Here is a tiny trained network, its code and every weight. The questions are about switching its units off for an input and a class, where a switched-off unit gives its printed mean instead of its output.

import numpy as np


def w(rows, s, z=0):
    codes = np.array(rows[::2]) - 128.0
    scale = np.full(codes.shape[1], s)
    scale[-1] = z or s
    return codes * scale


def norm(h):
    return h / np.sqrt((h * h).mean(-1, keepdims=True) + 1e-5)


def f(y):
    return y / 2 * (1 + np.tanh(0.7978845608 * (y + 0.044715 * y**3)))


def log_softmax(a):
    a = a - a.max(-1, keepdims=True)
    return a - np.log(np.exp(a).sum(-1, keepdims=True))


def net(x, mask):
    res = np.array(x, float).reshape(1, 3) / 4 @ E
    u = 0
    for l in range(2):
        y = f(norm(res) @ A[l][:, :-1].T + A[l][:, -1])
        res = res + np.where(mask[u : u + 10], y, B[l][:, -1]) @ B[l][:, :-1]
        u += 10
    return log_softmax(norm(res)[-1] @ U[:, :-1].T + U[:, -1])


A, B = {}, {}
E = w([
[136,29,35,171,39,161],'x0',
[114,24,168,180,142,149],'x1',
[180,213,160,255,82,119],'x2',
],0.0049)
A[0] = w([
[152,146,197,127,204,90,2],'0.n1',
[131,148,190,123,187,98,63],'0.n2',
[124,181,141,134,187,99,23],'0.n3',
[104,90,33,120,101,149,180],'0.n4',
[120,222,39,107,135,125,141],'0.n5',
[156,92,54,153,78,130,226],'0.n6',
[249,224,182,247,147,112,170],'0.n7',
[70,46,243,182,113,77,157],'0.n8',
[108,114,88,162,46,124,107],'0.n9',
[163,123,147,141,2,181,152],'0.n10',
],0.0077,0.0012)
B[0] = w([
[199,112,129,93,10,73,161],'0.n1',
[229,75,157,88,93,106,157],'0.n2',
[191,77,141,115,73,115,150],'0.n3',
[160,153,214,102,152,99,180],'0.n4',
[179,187,32,128,144,188,167],'0.n5',
[201,159,172,57,152,106,183],'0.n6',
[79,140,175,170,197,120,255],'0.n7',
[214,253,3,87,166,182,180],'0.n8',
[173,110,191,172,118,112,166],'0.n9',
[138,124,205,100,164,104,175],'0.n10',
],0.0057,0.0084)
A[1] = w([
[37,129,87,19,129,48,160],'1.n1',
[179,187,106,113,131,193,133],'1.n2',
[158,200,198,96,168,111,201],'1.n3',
[58,165,131,94,197,108,139],'1.n4',
[189,170,124,194,254,217,250],'1.n5',
[110,186,127,74,155,46,180],'1.n6',
[167,78,160,92,69,103,131],'1.n7',
[89,93,110,25,150,143,217],'1.n8',
[136,152,127,122,155,131,83],'1.n9',
[188,105,60,135,164,211,163],'1.n10',
],0.0059,0.0018)
B[1] = w([
[85,139,162,228,164,71,163],'1.n1',
[173,99,55,118,147,121,173],'1.n2',
[112,2,99,116,79,160,249],'1.n3',
[148,51,195,104,113,241,144],'1.n4',
[59,142,70,59,158,128,255],'1.n5',
[168,32,125,182,138,155,179],'1.n6',
[163,139,154,158,58,80,159],'1.n7',
[107,235,146,222,160,154,183],'1.n8',
[110,68,116,88,116,144,139],'1.n9',
[182,163,61,93,82,107,156],'1.n10',
],0.0069,0.0061)
U = w([
[242,70,205,108,126,69,176],'0',
[158,159,1,70,194,167,197],'1',
[73,154,201,206,243,130,198],'2',
[135,94,112,86,146,134,200],'3',
[53,128,132,96,74,137,3],'4',
[52,137,140,97,67,161,11],'5',
[32,175,123,103,31,124,23],'6',
[23,103,91,126,81,89,24],'7',
],0.0097,0.0042)

Each question gives the input, the list of numbers given to net, and the class t.
The units are the neurons (one row each of A and B). Each row of codes is followed by its name. A weight is (code - 128) times the scale printed after its matrix; where a second scale follows, it is the last column's (A, B and U).
mask holds one flag per neuron, layer by layer. A switched-off neuron (its flag False) gives its mean, the last column of its row in B, instead of its output. The means were averaged over made-up inputs and are rounded, as every weight is.
A unit's drop is (log p(t) with every unit on - log p(t) with that unit switched off) / (log p(t) with every unit on - log p(t) with every unit switched off).
The circuit of an input: a set's keep is (log p(t) with only the set's units on - log p(t) with every unit switched off) / (log p(t) with every unit on - log p(t) with every unit switched off). Starting from the 12 units with the biggest drops (on a tie, the unit counted first), units are removed one at a time, each time the one whose removal leaves the highest keep (on an exact tie, the one counted first), for as long as the keep stays at least 0.8.
units of the circuit, in order: the units of the circuit, biggest drop first
top k neurons: the k neurons with the biggest drops, biggest first
top k neurons in layer l: the k neurons of layer l with the biggest drops, biggest first
drop when u is switched off: that unit's drop, to one decimal
input [6,6,-5], class 0: units of the circuit, in order -> 0.n4, 1.n5
input [-3,8,-1], class 1: units of the circuit, in order -> 0.n8
input [-1,-2,5], class 2: top 2 neurons -> 0.n7, 0.n8
input [7,8,0], class 1: top 3 neurons -> 0.n8, 0.n1, 0.n2
input [0,-5,-7], class 2: units of the circuit, in order -> 1.n1, 1.n8
input [-6,1,-6], class 0: top 4 neurons -> 0.n2, 0.n1, 0.n7, 1.n5
input [2,4,-4], class 1: top 4 neurons -> 0.n8, 0.n7, 1.n10, 0.n10
input [1,2,4], class 2: top 4 neurons in layer 0 -> 0.n7, 0.n5, 0.n10, 0.n9
input [-7,5,5], class 0: top 2 neurons -> 0.n1, 0.n2
input [-6,8,-6], class 1: units of the circuit, in order -> 0.n8, 0.n7
input [-8,-3,7], class 0: top 4 neurons -> 0.n1, 0.n2, 0.n3, 1.n8
input [3,7,-8], class 2: top 2 neurons -> 1.n8, 0.n5
input [2,3,5], class 2: top 2 neurons -> 0.n7, 0.n5
input [1,-2,-5], class 2: top neuron -> 0.n8
input [8,-6,-2], class 0: top 2 neurons in layer 0 -> 0.n8, 0.n4
input [-1,-3,-5], class 2: top 2 neurons -> 0.n8, 1.n1
input [4,-3,-6], class 2: top 2 neurons in layer 1 -> 1.n8, 1.n1
input [2,4,0], class 1: drop when 0.n8 is switched off -> 0.9
input [3,6,1], class 1: drop when 0.n8 is switched off -> 1.4
input [3,-3,-8], class 2: drop when 1.n8 is switched off -> 0.1
